Here is a tiny trained network, its code and every weight. The questions are about switching its units off for an input and a class, where a switched-off unit gives its printed mean instead of its output.

import numpy as np


def w(rows, s, z=0):
    codes = np.array(rows[::2]) - 128.0
    scale = np.full(codes.shape[1], s)
    scale[-1] = z or s
    return codes * scale


def f(y):
    return np.maximum(y, 0)


def log_softmax(a):
    a = a - a.max(-1, keepdims=True)
    return a - np.log(np.exp(a).sum(-1, keepdims=True))


def net(x, mask):
    res = np.array(x, float).reshape(1, 6) / 4 @ E
    y = f(res @ A[0][:, :-1].T + A[0][:, -1])
    res = res + np.where(mask, y, B[0][:, -1]) @ B[0][:, :-1]
    return log_softmax(res[-1] @ U[:, :-1].T + U[:, -1])


A, B = {}, {}
E = w([
[229,49,44,198,75,169,138,160,99],'x0',
[155,204,165,250,195,25,179,169,57],'x1',
[123,135,115,127,124,123,123,126,128],'x2',
[130,128,127,127,129,127,126,127,127],'x3',
[118,65,199,156,19,36,36,202,176],'x4',
[148,124,79,48,190,72,196,239,172],'x5',
],0.011)
A[0] = w([
[129,108,72,67,113,200,128,86,183,87],'n0',
[200,89,39,157,97,157,155,92,82,79],'n1',
[102,170,53,143,231,246,193,74,100,2],'n2',
[173,121,82,32,135,89,171,217,222,101],'n3',
[150,182,94,203,141,26,166,129,62,123],'n4',
[35,196,211,64,157,105,131,21,136,105],'n5',
[79,101,92,32,102,204,86,130,149,125],'n6',
[97,64,74,52,69,229,57,90,207,112],'n7',
[121,192,132,228,159,61,147,128,31,79],'n8',
[184,113,115,181,70,114,109,170,192,73],'n9',
[243,88,51,179,81,169,130,88,80,60],'n10',
[59,85,162,112,120,41,6,143,146,10],'n11',
[99,141,191,185,44,190,55,6,87,76],'n12',
],0.011,0.0041)
B[0] = w([
[203,132,161,143,140,212,113,88,117,210],'n0',
[168,211,92,107,63,53,154,181,207,197],'n1',
[8,128,223,169,69,141,15,139,183,251],'n2',
[77,175,27,208,188,167,110,171,69,221],'n3',
[161,133,163,146,107,154,175,71,76,222],'n4',
[184,185,92,13,115,27,185,203,183,236],'n5',
[178,136,159,152,90,131,178,101,108,222],'n6',
[180,100,173,132,142,156,150,68,89,254],'n7',
[201,85,164,124,172,176,135,56,105,229],'n8',
[101,161,177,116,75,48,78,151,183,177],'n9',
[152,206,100,49,141,65,158,186,152,211],'n10',
[97,98,140,140,64,102,123,99,188,199],'n11',
[43,161,31,178,199,162,97,173,53,225],'n12',
],0.011,0.022)
U = w([
[227,130,169,118,135,179,181,25,49,117],'0',
[179,191,84,6,130,85,192,192,179,99],'1',
[31,105,212,179,35,125,45,128,181,233],'2',
[46,188,1,163,241,191,140,154,6,2],'3',
],0.012,0.011)

Each question gives the input, the list of numbers given to net, and the class t.
The units are the neurons (one row each of A and B). Each row of codes is followed by its name. A weight is (code - 128) times the scale printed after its matrix; where a second scale follows, it is the last column's (A, B and U).
mask holds one flag per neuron, in row order. A switched-off neuron (its flag False) gives its mean, the last column of its row in B, instead of its output. The means were averaged over made-up inputs and are rounded, as every weight is.
A unit's drop is (log p(t) with every unit on - log p(t) with that unit switched off) / (log p(t) with every unit on - log p(t) with every unit switched off).
The circuit of an input: a set's keep is (log p(t) with only the set's units on - log p(t) with every unit switched off) / (log p(t) with every unit on - log p(t) with every unit switched off). Starting from the 12 units with the biggest drops (on a tie, the unit counted first), units are removed one at a time, each time the one whose removal leaves the highest keep (on an exact tie, the one counted first), for as long as the keep stays at least 0.8.
circuit, biggest first: the units of the circuit, biggest drop first
top k neurons: the k neurons with the biggest drops, biggest first
drop of u: that unit's drop, to one decimal
input [4,-5,6,-6,1,7], class 3: circuit, biggest first -> n3
input [4,2,5,6,6,4], class 2: top 3 neurons -> n5; n9; n12
input [2,1,-7,4,6,7], class 3: top 2 neurons -> n3; n2
input [0,-4,7,0,7,6], class 2: top 2 neurons -> n11; n12
input [1,-7,2,-6,2,-6], class 0: top 3 neurons -> n7; n3; n6
input [-3,-6,6,-7,4,-7], class 3: top 3 neurons -> n12; n8; n4
input [6,8,5,2,-5,6], class 0: top 2 neurons -> n4; n8
input [5,7,8,-2,5,-6], class 0: top 2 neurons -> n8; n2
input [6,-4,-4,-6,3,-1], class 1: top 2 neurons -> n10; n2
input [4,0,-8,1,8,7], class 2: top 2 neurons -> n9; n12
input [5,-5,5,3,-8,7], class 2: top 3 neurons -> n2; n12; n5
input [-1,-1,6,-3,5,-7], class 3: top 2 neurons -> n12; n2
input [-7,-8,5,4,8,1], class 0: top 3 neurons -> n7; n2; n6
input [-5,5,6,-4,-6,-7], class 3: circuit, biggest first -> n12
input [8,5,-2,-2,6,-8], class 1: drop of n4 -> 0.0
input [6,6,0,-5,8,7], class 2: drop of n12 -> 1.1
input [6,1,5,-4,4,-4], class 1: drop of n10 -> 0.3
